Rows, each with the band of its hidden value
[  74  -72  -29   60   99 -106  189   -9  234  -80   26    5   68  -45
   16  -33  160 -140   -5  105  135  -67 -186 -117   41 -118   79   27
   64 -299  -40   23   27   25   27  149  144  -83 -203   95   -9  -45
  119   84 -192   91] -> (101)
[-253  117  -17  174  -95 -345 -301  154   64 -210  228  -76  547  -26
   53 -151   56 -120  495  113 -120  210   83  320  -77   65 -156 -168
   61  -41  119  -14  -71  -95  179 -174   52   91 -133  189  -45   20
 -237  -54 -232  -39] -> (95)
[  16   72  146 -205  -22   14  153  -53  -95 -117 -113 -179 -223   35
   54   64  130  -70 -200 -102  116  207  -16 -123  -20   43  230  148
   51  -80    4  -93  155   96  -76  326  -20  -74 -334  -91  233  -34
  250 -135  104 -110] -> (96)
[ -92   63 -167  310  -19   64  -80  113  239  132  137   46   11  -34
   59 -130 -101  -24   87  -53 -271  -69 -103   12  109   49  199   64
 -177 -144  144  143  -87  103   39 -145 -114  -77  268  -68  -37  -73
 -107   39 -126   85] -> (101)
[-246  141   60   85 -273 -200 -136   66  225  204  223  -22   50 -209
  -38   42 -268  -27  218  230 -409   33  169   54  -34  372  -24   68
 -232   96  188  384    7  173   47  -21 -122   24  321 -163  -15   -8
 -215  239   56  279] -> (101)
[  40  126   -6  291   22 -218   98   28  118  147   86   68 -130   82
   44 -105 -126   52  -16  -68  -91   27  -37  -72  355  138  -88  243
 -280   78 -117   41 -146  104  131   83   44 -104  197 -144   50  -19
   59  112   84  117] -> (106)
[-131   75   85 -201  -59  118  -23   45   82  216   86  -69   22 -181
   93   40    4   17   -5  -25  -66   61  -55   -8  -74   16   67  -23
   -2 -166  124  243   66  -23 -128  133   52   -3   78   14  -22  -94
   20  -44   68  -52] -> (89)
[ -11  -95  -96   48   89   29   88  -76   16 -246 -123  -74 -121  -53
    4   27  -50 -113   72    5   68   73   69 -276  -22   98   62  234
 -112  -41    9   64  -31   26 -244  144   23   -2   70  -93   34  213
  -75   83   49  -46] -> (95)
[ -79  167   94  -43 -207  -34   59   99 -332  126  -81  138 -188 -122
  126 -120 -158  -21  -96 -126   15   32   13   53  -33   52 -100   -6
 -164   65 -134  -79  -38   79 -151   71 -333   96  -32 -141   87  -97
   83   35  131  -58] -> (106)
[ -92  -46  -55  124   93  -29   18  133 -117 -121  -26  -44   36  -46
  101  -37 -113  123  169   97  120   92  105  -10  -22 -144   42   38
  -36 -161  142  -99  -10  -93 -113   26  121   -1  -51  123  -31   -9
   51   19 -129   11] -> (104)
[   3   41  -41  146  107 -234  225  -35  -27 -172  -77   13  -61   64
   30  -70   28  -68  -14   29  154   24   -2 -119  159   78   86  150
  -12   -9    8  -41   10   64   34  103  176   61  -72   19  -69  125
   35   44   86  130] -> (104)
[ -42  103   31 -362  -86  -17   70 -198 -177 -147   -4  -36    1  -38
  188  -26  205  -68  -20 -251  297  262 -179   35  -67 -155  109   -7
   64  -87 -100 -183   58 -101  -87  264   23  -52 -372   53   84   36
  181  -69   35 -227] -> (83)
[  76   79   69    3  -18  -48  197  -11   -9   42   77  -32   11  -57
  -67  -88   73 -289 -167 -132   58 -193 -262   42   72 -112   -5 -186
  160 -107 -161  101  -86   -9   -1  105 -255   85 -133   -6   18  -16
  -74  -46  -56  -21] -> (101)
[  49   15  -19  110    8  115  127  -92    7   -6  -57  -58  -47  131
  -60  -29  -76 -311 -274 -214  -69 -224  179   -2   34  162 -118 -202
  132  -66 -119   59   33  107  185  -62 -158  175   41  -46  123   54
 -237 -209   12  -57] -> (97)
[ 104   27   51  129  -10  -15  142   88  182   12   -2  -32   94   29
  -71  -65   81 -313 -153  -23  -39 -225 -110  -10   33  -32  -85 -187
  236 -265 -115   50  -19  113  151   75 -115   32 -168   79   52 -108
   -9  -85 -134   37] -> (89)
[-103   73   52   67  -70    9   42    5 -180   82   54  -90 -106   28
  -33  -27  -91  -50 -136  -16  -21   48  114   14  -57  113   11 -183
    4  -17   35   -3   82   58    3   64 -358   74 -116  -97  131  -89
  -50 -107  136 -126] -> (99)
[ -44  114  199  159 -152 -162   -6  287 -201  164  -23   84 -290  -56
   55  -38 -118  113   21  140   61   59  101  214  -44    2   46   52
 -254 -105   17 -241  137  120  -23   40 -110  -58 -344    8  182 -247
  357   29   54   49] -> (99)
[ -13 -179   33   28   31   93 -191   67  127 -144    9  -54  148  192
   67  -74  144    2  239  -85  186  343  139  -45  -94  -35  -91   73
  -72 -290  -37 -297  175   64   99  -30   92 -115 -381  129  213  -74
   74 -217  -72 -315] -> (97)
[  70  101  160    6  -74 -157  149  106   11  104  -14   57  -49   69
  -31 -121  106 -261 -132  -54   88 -133 -125   13   42  137 -126 -101
    5  -61 -168  116  104  208   44   64 -279  188 -235  -64  111  -61
  -41 -102  191  -51] -> (104)
[-132   69  260 -370 -264  -50  -47   18   40   85  -70  -57  178 -112
   11   81   42 -180  -15  -32  -37  213  142   48 -166  114 -145  -51
  197 -187    7    2  173  101  106   85  193   67 -199   44  -14 -123
   62  -64   70   51] -> (97)
[  21  -95   16  -52   15    8  -18 -127  395  122  124   61  -14  -59
    7   61  186  -42  110  229  212   49  -70 -136 -114    1   56  -11
 -133 -352   83   70  206   53   48  171  223 -188 -245  136  -89  -20
  148   83   77  -68] -> (83)
[ -65  -51  114 -130 -241   11  -34  -93   -3 -262   45  -56  250  -93
  -69  -78  133 -278  110 -202   20  291  -58   71 -147 -133  111  -35
  219 -199 -109 -352   -6   -1  168    9  -24 -109 -354   85   19   11
    7  -95 -333   13] -> (95)
[  87  -34 -121  120  172  -32  368 -276  192  -75  204 -202  209  242
 -191  -62  264 -427 -361 -205   49 -241 -235 -109  130   40   43 -456
  460 -198 -130  219   57   30  301  104 -332  165 -163   12   75   47
 -343 -255  -46  -66] -> (99)
[-116   73 -226  252 -129 -190   42   68   40 -176   34  100   38   56
  162 -153  -19  -86  134 -134 -156   36  -39  108   44  151  124  104
 -126  -62  -56 -109   15  192   85  -87 -165   13  -57  -42  221  -60
   10  106 -172  150] -> (89)
[ -66   39  -55  231 -160  -85   23  117  104   10   83  122   -9  -18
   21 -139  -94  -85  166 -156 -162    3  -77   70   91   98  107  155
 -172  -65  -28  -10  -28  180   71 -129 -110   10  107  -41   25   23
  -94   59  -87  215] -> (106)
[-207  100 -139  120   60 -140  -51  -24   77  207  212  -29  -36  -13
  152   -4 -116  234  140   86  -78  143   58  -34  121  215  -22   80
 -294   45  141  259   21  -18  -77   93   13  -28  231  -80   54  -51
  -28  135  240  -61] -> (89)
[-121  169  -40    3  -21 -221   -8   12  -32   50  114   45   97   -3
  197 -105   29   59  124  -69   36  132  -73   89  110   63  -88   31
 -140   22  -26   69  -35  -33    3   84   39   32    5    1   33  -28
   17   32   71  -61] -> (106)
[  73    3   34  119  238 -147  169 -153  318  -21  220 -140   84   50
 -104  -29  293 -175  -58  200  159  -62 -191 -202   98   84   38 -116
   86 -118    9  270   38  -22   91  298   13  -49 -177   66  -36  100
  -71  -90   93 -147] -> (106)
[  27  170   48  -13  -12  -54   85   60   11   43   49    1   -4   -6
   76  -79  177 -210 -110   -6  113 -200 -183  145  -63  -45   58 -266
  105 -175    1  106   83   31   17  120 -179  102 -291  104   46  -60
   34 -150   21 -125] -> (83)
[ -36 -107  -68  261  151  159 -152  -24  236  154  168  -22 -235   75
    8  -32  -23  126  143  -40   -4  136   83  -91   83  165  184  238
 -486  -82  112   76  106   45  -43  -79   46 -159  128  -95  117   65
  -54 -101  147 -218] -> (95)
[  61  122   37   14  -68 -208   19   46  341   25  -39  134  -37  -26
  103  -27  209 -137   65  314  136  -37 -158 -128  -44   69    2   58
  -59 -258   45   51  113  222   39  275  116 -139 -340   99  -69  -87
  298  172  131    8] -> (101)
[-139   42  -74   40   40 -100   42  -91  -34   -4   58  -90   59  -43
   -1   21  -21   -6    7  106   68  121   22  -60   -2   -8   55 -106
   81 -121  144   13    3  -85  -21  109   47  -20  -56   35 -126  -24
   16   74   96  -25] -> (83)
[-177  200   10 -359   22 -142  247  -34 -309  101  -61 -113   -5    5
  195   69   65  107 -164 -206  201  176 -136   40   82  -73   96  -67
  228  -94  123  110  127 -106 -159  236  172  191  -92   42  -73  -84
  136  -55  323    8] -> (99)
[ -57   39 -158    5  -38  -16  104  117 -120 -219 -263  234  -88  -93
  370 -112  -19   49   80  -39  130   -6   70   -5  -98  -39  101  210
 -155 -185    4 -208   69   97 -131   31  237   28  -88  110   51  -17
  249   88 -193  114] -> (89)
[ -34 -230   -6   56  -30  207  -62  114  146  -56  -71   18  -98  -89
   54   69 -110  107  195  161   75  119  218 -133 -217  -86  123  157
 -182 -383  162 -156  186   82  -89   14  171 -171 -124  106   63  -59
  155   45 -208   54] -> (96)
[ -33  -19   85   71   12   31   41   17   78  104   77  -39  101   16
  -82  -29  -18  -94  -15   21   45  -17   64  -35    2    2  -83 -165
  117 -182   54   53   46   10  126   10   26   55  -29  102 -121   -7
 -118 -125   45  -13] -> (106)
[ -96  192   24 -394  -41   76   42 -135  -21  259   50  -38 -187  -49
  290  136   34  142 -133  -55  140   35   12   19  -85   69   19  -83
 -130  -93  117  280  219  -27 -138  319   68   23  -39  -10  116  -59
  141  -47  287 -192] -> (96)
[ -45 -246   30    8  151  157  -51  141   94   34   21 -126   62  216
   46  -13   51  164  132  -96  176  292  138 -106   -9  -59   20   95
  -74 -342   96 -111  272   57   16  -73  130  -19 -205   76  196 -144
   23 -248   11 -196] -> (104)
[-174   18    8   -6  -98  -85 -115  -69   74  -65  190 -110   93 -123
  -11    5  -16  -73  206   22  -90  181   52   95  -83  106  121   22
 -111  -16   91   66   31  -37    0   -4  -27  -39  -36  -27   65   61
 -119   32  -84  -12] -> (104)
[-124   -1  -58   67   64  -98  -68   28  -15  -49  107  -75  -15   35
   90  -54   20   93  215  -38   70  245   -8  -21   41   85   75  155
 -246  -11   65   43   52  -19 -139   41  -38  -13  -44  -60  130   38
  -30  -14  111 -162] -> (96)
[ -18  -55 -213  163  -77   39  133  -82  -10 -242 -101   35 -142  -38
   42   16 -119  -60   44  -40   46   42    8 -127  -28  -99  186  118
   40 -209   14 -270  -49   66  -54  129   10 -163 -100   69    2   44
  169  215 -125  151] -> (89)
[  52  -38  -59   94   88  148  247 -131  -98 -106  -26 -258   57   75
 -213  -20  -50 -508 -417 -403 -178 -276   -6    4   84   40   -9 -302
  350  -68 -190  155 -112  -41   71 -112 -372  256  119 -177  170   65
 -426 -262 -173  -49] -> (99)
[ -61  253  147 -206    4 -437  139   -4 -213  -35   26 -100   75    2
  164  -22   36   63   38   -6  190  230  -82   14  201   26 -227   90
    1  165 -104   85  -83  -98  -72  361  111   76 -143  -38   60    7
  135   79  212  -50] -> (83)
[-226   24  -44 -175  -88   80  -64   53 -241   36    4   -1   90 -153
  151  -66  -79   74  118    9   82  190   14  -78 -209  -28  -56 -129
  -41  -90  108   86   35  -63 -309   75 -288  119    2  -42  -34  -62
  -85   18  116 -213] -> (83)
[-132  -94  -61  177  152    5  -43   92   99   58  140 -171   75   78
  -31    9  -58   78  133  -58  -49  128   74   64  106   -9  145   47
  -42 -189  191   62   80  -57   34 -155  171   13   65   49   35  -51
 -112 -105  -33    9] -> (101)
[-208   70   83 -311 -345   17   25 -179   33  104   21 -147  -77 -128
 -120  263 -183 -122  -20  -45 -119  177  140   21 -138  111  159  -37
  227 -142  217   56  170  106   40  125   98  -10  -32    5 -127   15
   -1  161  246  259] -> (101)
[-113   43   86   52 -215  128  -57   25  226  224  123  -15  -88  -37
  -39   50 -159  -21   -7   23 -243   -4  187   31  -75  201  165  -21
  -92 -149  209  126  182  220  205  -46  -37  -45  110  -28    6  -57
  -81  -63   12  187] -> (83)
[-205   16   39  -51 -259 -305 -267   48   21 -243   85  102  478  -11
  136 -230  116 -118  437   45   28  441   93   80 -166  132 -268    4
  -95  -30 -115 -240   30   94  154  -92 -102   18 -319   23   87  -56
  -79   35 -170 -134] -> (104)
[-262  264  -52 -241 -146 -194  152  -45 -138  243   81  -40  -10 -129
  151   89 -139  118  -38  -44  -65   78  -94   37   65   98   66  -62
   64   12  208  338   45  -16 -143  195   12  154  213  -58 -157  -54
  -13  185  339  199] -> (83)
[ -10  189   76  449 -130 -202  -93  158  303  178   98  108 -115   15
  -69 -109 -190 -150   87   53 -353 -160  142  126  229  377  -25  196
 -304  103   18  138  -78  271  290 -161   70  -18  269  -85  -18   44
 -105   47   69  262] -> (89)
[ -31   47   -9   60 -115  -77  204   57 -236  -59 -119  -42  -85   30
  -68  -61  -80 -278 -210 -232  -63  -63  -35   26   18   75   -1  -89
  125  -56 -153  -50    3  128  -58  -32 -385  196 -107 -167  168  -75
  -78  -24   38   59] -> (99)
[ -61  -11   79   56   87 -209  169   11  -81   25  105  -59  -66  -72
  -47  -65   84  -17   -3   85  128  131 -124 -118   65   95   18   70
 -115   14  -82   95   30   -9 -164  182 -163   34 -146 -105   99  -27
   36   51  156  -79] -> (97)
[ 167 -129  -75  176  299  -53  289 -127  489 -224   89 -154  108   -5
 -102   35  363 -315 -113  135  109 -225 -244 -141   74 -107  287  -28
  263 -409   14  113   51  -30  166  208  364 -148 -257  220  -13   67
   80  -59 -340  120] -> (89)
[ -36  152   30 -508 -203   27  201 -250 -124  -25 -111 -121 -152  -88
  144  194   48 -130 -264 -207  127  114  -95  -29  -98  -86  112  -51
  231 -161  -41  -26  112    0 -101  403   25  -52 -271  -33  123  -63
  265   91  109   -5] -> (104)
[-260  211  -63 -107 -358 -165  -57 -117   44   83  134   -8  -80 -133
   37  157 -208  -57  178   43 -196   48  125  147 -131  291   67  -43
  -58   44  200  224  112  134  -11  102  -82   61  101  -18  -41  101
 -105  249  271  228] -> (106)
[ -21 -140  -86  -20   77  118   82 -204   92  -33  131 -128  -52    4
  -67   54   70 -138  -43  -45  113   14  -17 -128 -103   40   70 -127
  -29 -170  -22  122  118  -35  -87  110 -204   -7 -113  -46  144   70
 -145  -49   31 -197] -> (99)
[  26   43   91 -131   -2  -93   -8  -63  -63 -258  -24  -98  -19  111
  125  -16  210 -122   59 -153  236  200   42  119  -53   -2   33   59
  -22  -75 -112 -225  142   -3   58  155  105  -28 -474   88  283   61
  144 -198  -48 -234] -> (95)
[-121 -234 -207  309   75   89 -137   27  232  149  110  -26  -26  154
  -87   17 -189  129  254  -99  -55  222  126 -106  125   68   58  189
 -271 -261  151  -35   87   63   14 -265  121  -98  203  -41  -25  -35
 -128   78  144   14] -> (83)
